Here is a tiny trained network, its code and every weight. The questions are about switching its units off for an input and a target symbol, where a switched-off unit gives its printed mean instead of its output.

import numpy as np


def w(rows, s, z=0):
    codes = np.array(rows[::2]) - 128.0
    scale = np.full(codes.shape[1], s)
    scale[-1] = z or s
    return codes * scale


def f(y):
    return y / 2 * (1 + np.tanh(0.7978845608 * (y + 0.044715 * y**3)))


def softmax(a):
    e = np.exp(a - a.max(-1, keepdims=True))
    return e / e.sum(-1, keepdims=True)


def log_softmax(a):
    a = a - a.max(-1, keepdims=True)
    return a - np.log(np.exp(a).sum(-1, keepdims=True))


def net(x, mask):
    ids = ['ΞΠΦαβεηστ'.index(c) for c in x.split()]
    T = len(ids)
    res = E[ids] + P[:T]
    u = 0
    for l in range(2):
        r = res
        for j in range(3):
            rows = slice(2 * j, 2 * j + 2)
            q, k, v = (r @ M[l][rows].T for M in (Q, K, V))
            z = softmax(np.where(np.tri(T) > 0, q @ k.T / 2**0.5, -1e9)) @ v
            o = O[l][rows]
            res = res + np.where(mask[u + j], z, o[:, -1]) @ o[:, :-1]
        u += 3
        y = f(res @ A[l][:, :-1].T + A[l][:, -1])
        res = res + np.where(mask[u : u + 4], y, B[l][:, -1]) @ B[l][:, :-1]
        u += 4
    return log_softmax(res[-1] @ U[:, :-1].T + U[:, -1])


Q, K, V, O, A, B = {}, {}, {}, {}, {}, {}
E = w([
[211,57,48,126],'Ξ',
[150,66,108,234],'Π',
[65,104,104,112],'Φ',
[98,201,185,47],'α',
[141,97,38,178],'β',
[97,201,182,179],'ε',
[128,247,95,110],'η',
[169,93,251,156],'σ',
[253,238,95,80],'τ',
],0.012)
P = w([
[169,201,150,186],'0',
[42,200,92,194],'1',
[240,179,203,155],'2',
[51,149,62,158],'3',
[251,167,201,144],'4',
[50,141,52,151],'5',
[253,149,193,124],'6',
[54,121,45,135],'7',
[249,157,189,110],'8',
[53,131,44,139],'9',
[240,145,193,128],'10',
[58,107,50,136],'11',
],0.0074)
Q[0] = w([
[129,123,89,88],'L0H0',
[119,155,216,185],'L0H0',
[141,1,92,111],'L0H1',
[124,56,131,110],'L0H1',
[250,137,181,85],'L0H2',
[94,239,153,73],'L0H2',
],0.0087)
K[0] = w([
[119,108,115,111],'L0H0',
[193,254,216,198],'L0H0',
[18,225,183,43],'L0H1',
[78,166,133,113],'L0H1',
[241,136,175,108],'L0H2',
[95,174,173,99],'L0H2',
],0.0095)
V[0] = w([
[187,254,212,160],'L0H0',
[114,113,160,47],'L0H0',
[123,105,91,110],'L0H1',
[212,104,63,221],'L0H1',
[186,211,170,128],'L0H2',
[54,209,101,126],'L0H2',
],0.0081)
O[0] = w([
[127,2,134,98,253],'L0H0',
[132,171,170,86,67],'L0H0',
[101,112,139,118,106],'L0H1',
[142,43,88,97,220],'L0H1',
[204,44,80,68,222],'L0H2',
[81,76,54,84,153],'L0H2',
],0.0077,0.0065)
A[0] = w([
[158,79,43,168,2],'L0N0',
[2,128,133,218,71],'L0N1',
[234,62,98,168,51],'L0N2',
[200,144,222,37,14],'L0N3',
],0.0081,0.002)
B[0] = w([
[97,224,157,157,199],'L0N0',
[83,131,254,85,148],'L0N1',
[159,191,204,121,245],'L0N2',
[36,210,109,220,163],'L0N3',
],0.0091,0.011)
Q[1] = w([
[255,123,74,53],'L1H0',
[46,74,148,191],'L1H0',
[206,160,209,92],'L1H1',
[136,132,103,64],'L1H1',
[60,146,151,124],'L1H2',
[157,88,100,114],'L1H2',
],0.0085)
K[1] = w([
[173,168,50,1],'L1H0',
[64,18,209,199],'L1H0',
[112,236,84,90],'L1H1',
[178,143,134,131],'L1H1',
[173,142,141,128],'L1H2',
[121,91,114,136],'L1H2',
],0.008)
V[1] = w([
[94,48,184,150],'L1H0',
[180,109,2,73],'L1H0',
[179,115,200,111],'L1H1',
[72,97,113,175],'L1H1',
[52,126,139,103],'L1H2',
[136,83,211,136],'L1H2',
],0.0054)
O[1] = w([
[149,2,84,185,26],'L1H0',
[196,187,119,55,42],'L1H0',
[54,146,160,161,245],'L1H1',
[160,51,62,173,4],'L1H1',
[134,98,74,102,43],'L1H2',
[90,56,149,178,192],'L1H2',
],0.0051,0.0024)
A[1] = w([
[167,255,85,157,16],'L1N0',
[138,153,53,184,253],'L1N1',
[42,146,152,199,26],'L1N2',
[183,186,203,164,7],'L1N3',
],0.0085,0.0048)
B[1] = w([
[137,7,181,151,240],'L1N0',
[182,162,21,208,178],'L1N1',
[158,233,234,87,187],'L1N2',
[1,131,62,59,254],'L1N3',
],0.0071,0.0069)
U = w([
[217,148,98,226,166],'Ξ',
[166,133,207,172,129],'Π',
[46,187,158,23,2],'Φ',
[62,76,91,53,93],'α',
[109,241,111,169,1],'β',
[43,31,93,161,151],'ε',
[63,178,21,118,188],'η',
[200,14,165,152,198],'σ',
[255,165,162,66,238],'τ',
],0.0078,0.0038)

Each question gives the input, a string of symbols that net reads in full, and the target symbol t.
The units are the heads (2 rows each of Q, K, V and O) and the neurons (one row each of A and B). Each row of codes is followed by its name. A weight is (code - 128) times the scale printed after its matrix; where a second scale follows, it is the last column's (O, A, B and U).
mask holds one flag per unit, layer by layer, with each layer's heads first. A switched-off unit (its flag False) gives its mean, the last column of its rows in O or B, instead of its output. The means were averaged over made-up inputs and are rounded, as every weight is.
A unit's drop is (log p(t) with every unit on - log p(t) with that unit switched off) / (log p(t) with every unit on - log p(t) with every unit switched off).
The circuit of an input: a set's keep is (log p(t) with only the set's units on - log p(t) with every unit switched off) / (log p(t) with every unit on - log p(t) with every unit switched off). Starting from the 12 units with the biggest drops (on a tie, the unit counted first), units are removed one at a time, each time the one whose removal leaves the highest keep (on an exact tie, the one counted first), for as long as the keep stays at least 0.8.
circuit, biggest first: the units of the circuit, biggest drop first
top k neurons: the k neurons with the biggest drops, biggest first
top k neurons in layer l: the k neurons of layer l with the biggest drops, biggest first
input η η β, target τ: circuit, biggest first => (L0N3 L0N2)
input Π Ξ ε ε η Π τ η η η τ α, target α: circuit, biggest first => (L0N2 L0N0)
input τ η α β, target β: top neuron in layer 0 => (L0N1)
input τ η Π β, target β: circuit, biggest first => (L1N2 L0H0 L0N0)
input Π τ Ξ ε, target ε: circuit, biggest first => (L0N2 L1H0)
input Π η η α τ η ε, target Φ: circuit, biggest first => (L0N2 L0H2 L1N3 L1H0)
input τ η Ξ ε ε Ξ Ξ η ε Π, target Π: circuit, biggest first => (L0N1 L0H2 L1N2 L1N3)
input η η Ξ τ η ε η α, target α: circuit, biggest first => (L0N2 L0H2 L0N3)
input Ξ Φ η Ξ τ τ η, target Φ: top 3 neurons => (L0N2 L1N3 L0N3)
input Π η Ξ ε Π η Φ, target τ: circuit, biggest first => (L0N3 L1N3 L1N0)
input τ Π Ξ α Π β β τ η η σ Φ, target Φ: top 4 neurons => (L0N1 L1N2 L1N0 L1N1)
input τ η τ Π η, target Φ: top 3 neurons in layer 0 => (L0N2 L0N0 L0N3)
input η Ξ η Φ Π Ξ τ, target Φ: top 4 neurons => (L1N3 L0N2 L0N3 L0N0)
input ε Ξ η η τ σ σ, target Φ: top 3 neurons in layer 1 => (L1N3 L1N0 L1N1)
input Π ε Φ τ τ σ η β α σ, target σ: circuit, biggest first => (L1N3 L0H0 L1H0)
input τ Ξ τ τ ε Π Ξ Ξ Ξ η ε, target Φ: circuit, biggest first => (L1N3 L1N1)
input Ξ Π β η α Ξ Π β τ Ξ, target Ξ: top 2 neurons => (L0N2 L1N1)
input Π Ξ ε, target σ: top neuron in layer 1 => (L1N2)
input Ξ τ ε Π Φ η τ Ξ α η Φ, target τ: circuit, biggest first => (L1N3 L0N3 L1N0)
input Ξ σ Π η τ β β η τ, target Φ: top 2 neurons in layer 0 => (L0N2 L0N3)
input τ Ξ ε η η σ τ Ξ τ ε Π, target Φ: top 4 neurons => (L0N2 L1N3 L0N3 L0N0)
input α Π β Π ε Π Ξ σ Φ Π β, target Ξ: top 2 neurons => (L0N1 L1N1)
input α σ Π σ τ τ σ Φ η ε, target ε: top 3 neurons => (L0N2 L0N3 L0N0)
input η η ε, target τ: top neuron in layer 1 => (L1N0)
